Here is a tiny trained network, its code and every weight. The questions are about switching its units off for an input and a class, where a switched-off unit gives its printed mean instead of its output.

import numpy as np


def w(rows, s, z=0):
    codes = np.array(rows[::2]) - 128.0
    scale = np.full(codes.shape[1], s)
    scale[-1] = z or s
    return codes * scale


def f(y):
    return y / 2 * (1 + np.tanh(0.7978845608 * (y + 0.044715 * y**3)))


def log_softmax(a):
    a = a - a.max(-1, keepdims=True)
    return a - np.log(np.exp(a).sum(-1, keepdims=True))


def net(x, mask):
    res = np.array(x, float).reshape(1, 3) / 4 @ E
    y = f(res @ A[0][:, :-1].T + A[0][:, -1])
    res = res + np.where(mask, y, B[0][:, -1]) @ B[0][:, :-1]
    return log_softmax(res[-1] @ U[:, :-1].T + U[:, -1])


A, B = {}, {}
E = w([
[137,254,132,223],'x0',
[119,217,55,29],'x1',
[90,130,9,246],'x2',
],0.0092)
A[0] = w([
[126,182,33,77,37],'N1',
[134,60,190,242,111],'N2',
[159,250,174,227,176],'N3',
[134,182,172,157,2],'N4',
[121,94,80,183,29],'N5',
[147,141,223,119,160],'N6',
[119,51,90,91,25],'N7',
[146,22,55,104,177],'N8',
[124,74,21,181,232],'N9',
[126,126,69,148,26],'N10',
],0.014,0.0049)
B[0] = w([
[149,253,94,146,188],'N1',
[165,229,68,154,207],'N2',
[54,74,126,161,248],'N3',
[193,146,241,193,148],'N4',
[178,179,220,88,160],'N5',
[76,157,140,10,193],'N6',
[106,174,188,207,163],'N7',
[56,104,125,184,192],'N8',
[87,93,143,19,217],'N9',
[235,159,233,159,150],'N10',
],0.029,0.016)
U = w([
[64,93,178,200,102],'0',
[146,182,75,137,133],'1',
[145,102,204,56,130],'2',
[77,48,9,96,248],'3',
[170,64,132,154,98],'4',
[211,62,124,99,101],'5',
[170,72,132,158,96],'6',
],0.012,0.014)

Each question gives the input, the list of numbers given to net, and the class t.
The units are the neurons (one row each of A and B). Each row of codes is followed by its name. A weight is (code - 128) times the scale printed after its matrix; where a second scale follows, it is the last column's (A, B and U).
mask holds one flag per neuron, in row order. A switched-off neuron (its flag False) gives its mean, the last column of its row in B, instead of its output. The means were averaged over made-up inputs and are rounded, as every weight is.
A unit's drop is (log p(t) with every unit on - log p(t) with that unit switched off) / (log p(t) with every unit on - log p(t) with every unit switched off).
The circuit of an input: a set's keep is (log p(t) with only the set's units on - log p(t) with every unit switched off) / (log p(t) with every unit on - log p(t) with every unit switched off). Starting from all 10 units, units are removed one at a time, each time the one whose removal leaves the highest keep (on an exact tie, the one counted first), for as long as the keep stays at least 0.8.
units of the circuit, in order: the units of the circuit, biggest drop first
most important unit: the unit with the biggest drop
top k neurons: the k neurons with the biggest drops, biggest first
drop when u is switched off: that unit's drop, to one decimal
input [-5,8,-8], class 1: units of the circuit, in order : N1
input [-6,-2,-4], class 0: top 2 neurons : N7, N8
input [-4,-6,8], class 2: top 2 neurons : N9, N5
input [1,3,-2], class 3: top 4 neurons : N2, N10, N5, N7
input [-7,6,-1], class 0: top 2 neurons : N8, N2
input [1,-4,5], class 2: top 2 neurons : N9, N5
input [0,-6,-5], class 1: top 2 neurons : N2, N9
input [4,-7,7], class 1: top 2 neurons : N2, N6
input [5,6,8], class 2: top 2 neurons : N9, N2
input [6,3,7], class 2: top 4 neurons : N9, N5, N8, N10
input [6,6,-5], class 0: top 3 neurons : N3, N2, N4
input [-7,5,7], class 0: top 2 neurons : N8, N7
input [-2,1,3], class 3: top 4 neurons : N4, N6, N8, N5
input [8,7,8], class 0: units of the circuit, in order : N3
input [-2,0,-2], class 3: top 3 neurons : N5, N10, N4
input [0,-3,0], class 3: top 2 neurons : N1, N10
input [8,7,-3], class 0: drop when N3 is switched off : 2.4
input [-1,3,1], class 3: drop when N5 is switched off : 0.9
input [0,-3,7], class 2: drop when N9 is switched off : 0.6
input [-6,-7,2], class 1: drop when N4 is switched off : 0.1
input [8,2,6], class 0: most important unit : N3
